Here is a tiny trained network, its code and every weight. The questions are about switching its units off for an input and a class, where a switched-off unit gives its printed mean instead of its output.

import numpy as np


def w(rows, s, z=0):
    codes = np.array(rows[::2]) - 128.0
    scale = np.full(codes.shape[1], s)
    scale[-1] = z or s
    return codes * scale


def norm(h):
    return h / np.sqrt((h * h).mean(-1, keepdims=True) + 1e-5)


def f(y):
    return np.maximum(y, 0)


def log_softmax(a):
    a = a - a.max(-1, keepdims=True)
    return a - np.log(np.exp(a).sum(-1, keepdims=True))


def net(x, mask):
    res = np.array(x, float).reshape(1, 8) / 4 @ E
    u = 0
    for l in range(3):
        y = f(norm(res) @ A[l][:, :-1].T + A[l][:, -1])
        res = res + np.where(mask[u : u + 4], y, B[l][:, -1]) @ B[l][:, :-1]
        u += 4
    return log_softmax(norm(res)[-1] @ U[:, :-1].T + U[:, -1])


A, B = {}, {}
E = w([
[53,178,141,139,42,148,51,223,86,42],'x0',
[99,174,42,33,93,53,164,137,184,114],'x1',
[120,140,138,112,154,152,137,142,121,125],'x2',
[142,136,118,122,178,142,107,106,129,103],'x3',
[4,211,90,177,204,103,132,106,83,180],'x4',
[145,211,161,103,196,151,132,154,126,142],'x5',
[121,138,128,130,133,127,133,121,131,121],'x6',
[92,174,192,24,59,116,45,17,92,185],'x7',
],0.0033)
A[0] = w([
[36,129,168,172,142,78,165,141,123,196,50],'0.n0',
[72,178,85,67,46,89,71,227,73,36,88],'0.n1',
[180,123,149,237,126,224,118,85,5,149,2],'0.n2',
[3,161,55,211,186,107,115,85,63,186,65],'0.n3',
],0.0038,0.0017)
B[0] = w([
[199,59,104,55,173,121,155,128,107,118,179],'0.n0',
[150,136,63,186,181,104,126,60,137,156,252],'0.n1',
[147,211,84,178,43,143,254,101,78,93,207],'0.n2',
[112,58,151,31,46,108,115,201,71,97,246],'0.n3',
],0.0065,0.0037)
A[1] = w([
[91,51,103,221,188,182,211,243,191,101,41],'1.n0',
[218,102,99,91,74,130,107,139,138,72,76],'1.n1',
[151,166,76,84,152,122,126,132,163,116,2],'1.n2',
[89,143,115,197,110,174,3,183,162,94,83],'1.n3',
],0.0051,0.00089)
B[1] = w([
[49,124,182,78,52,28,75,80,192,202,254],'1.n0',
[10,111,95,19,128,145,175,150,7,132,210],'1.n1',
[175,251,153,150,94,135,164,203,41,99,171],'1.n2',
[112,109,128,145,170,88,2,132,64,219,174],'1.n3',
],0.0048,0.0044)
A[2] = w([
[158,176,138,190,59,105,227,79,94,185,255],'2.n0',
[140,123,220,186,89,210,219,144,83,103,72],'2.n1',
[167,96,202,62,27,166,152,203,123,97,72],'2.n2',
[253,16,182,72,225,162,179,106,166,220,69],'2.n3',
],0.0038,0.00093)
B[2] = w([
[121,211,75,118,145,107,96,173,190,122,253],'2.n0',
[131,210,55,135,22,142,192,127,116,79,200],'2.n1',
[57,102,123,3,178,139,166,167,93,144,218],'2.n2',
[115,37,99,163,189,55,116,104,103,120,202],'2.n3',
],0.0059,0.0034)
U = w([
[156,208,37,134,88,129,208,120,149,111,192],'0',
[90,69,164,46,176,160,151,184,59,123,136],'1',
[72,139,126,103,162,110,132,92,121,135,164],'2',
[152,123,127,102,151,92,110,146,110,171,120],'3',
[205,80,96,214,236,84,15,80,145,196,189],'4',
[131,159,195,95,162,107,115,147,173,100,111],'5',
[105,128,253,91,113,106,47,74,242,205,80],'6',
[172,138,98,94,197,146,118,153,121,108,5],'7',
],0.004,0.0021)

Each question gives the input, the list of numbers given to net, and the class t.
The units are the neurons (one row each of A and B). Each row of codes is followed by its name. A weight is (code - 128) times the scale printed after its matrix; where a second scale follows, it is the last column's (A, B and U).
mask holds one flag per neuron, layer by layer. A switched-off neuron (its flag False) gives its mean, the last column of its row in B, instead of its output. The means were averaged over made-up inputs and are rounded, as every weight is.
A unit's drop is (log p(t) with every unit on - log p(t) with that unit switched off) / (log p(t) with every unit on - log p(t) with every unit switched off).
The circuit of an input: a set's keep is (log p(t) with only the set's units on - log p(t) with every unit switched off) / (log p(t) with every unit on - log p(t) with every unit switched off). Starting from all 12 units, units are removed one at a time, each time the one whose removal leaves the highest keep (on an exact tie, the one counted first), for as long as the keep stays at least 0.8.
circuit, biggest first: the units of the circuit, biggest drop first
most important unit: the unit with the biggest drop
top k neurons: the k neurons with the biggest drops, biggest first
k most important neurons of layer l: the k neurons of layer l with the biggest drops, biggest first
drop when u is switched off: that unit's drop, to one decimal
input [-2,-7,1,-3,-5,-4,-3,-5], class 0: circuit, biggest first => 0.n2; 2.n1
input [7,3,-4,5,1,6,1,4], class 4: most important unit => 0.n1
input [-7,-7,7,1,7,-4,5,2], class 0: top 2 neurons => 0.n2; 2.n1
input [7,1,3,4,6,-2,-6,-6], class 4: top 2 neurons => 0.n1; 1.n3
input [3,-6,4,-5,-3,-6,2,5], class 0: circuit, biggest first => 0.n2; 2.n1; 1.n0
input [5,-6,-6,4,3,6,6,0], class 0: circuit, biggest first => 0.n2; 2.n1
input [-4,-8,7,1,3,-7,7,4], class 0: circuit, biggest first => 0.n2; 2.n0
input [0,-8,-6,6,5,-1,-1,4], class 0: 2 most important neurons of layer 2 => 2.n1; 2.n0
input [7,-6,-5,-1,1,0,-1,7], class 4: 2 most important neurons of layer 1 => 1.n3; 1.n1
input [4,-1,-3,2,-6,5,5,-8], class 6: top 2 neurons => 1.n0; 0.n3
input [-5,-8,6,7,-4,-6,-7,3], class 0: 2 most important neurons of layer 0 => 0.n2; 0.n3
input [-6,-1,0,-5,-1,4,5,-4], class 4: top 3 neurons => 2.n3; 0.n3; 1.n1
input [7,-4,0,0,-2,-2,-5,-4], class 4: 2 most important neurons of layer 0 => 0.n3; 0.n1
input [8,-2,-2,-2,1,0,-3,1], class 4: most important neuron of layer 0 => 0.n1
input [-7,-8,-7,-8,-5,0,7,8], class 0: top 3 neurons => 0.n2; 2.n1; 1.n0
input [-6,-7,7,3,-1,-3,-7,0], class 0: top 2 neurons => 0.n2; 2.n1
input [2,-8,8,-2,-4,-6,4,-2], class 0: top 3 neurons => 0.n2; 2.n1; 0.n3
input [0,-2,-2,-1,4,1,-1,-6], class 6: drop when 1.n0 is switched off => 0.9
input [0,-7,0,3,4,1,4,-4], class 0: drop when 1.n1 is switched off => 0.1
input [-4,-7,2,4,-2,3,0,-1], class 0: drop when 0.n2 is switched off => 0.9
input [1,2,1,3,8,-5,1,-4], class 1: top neuron => 0.n3
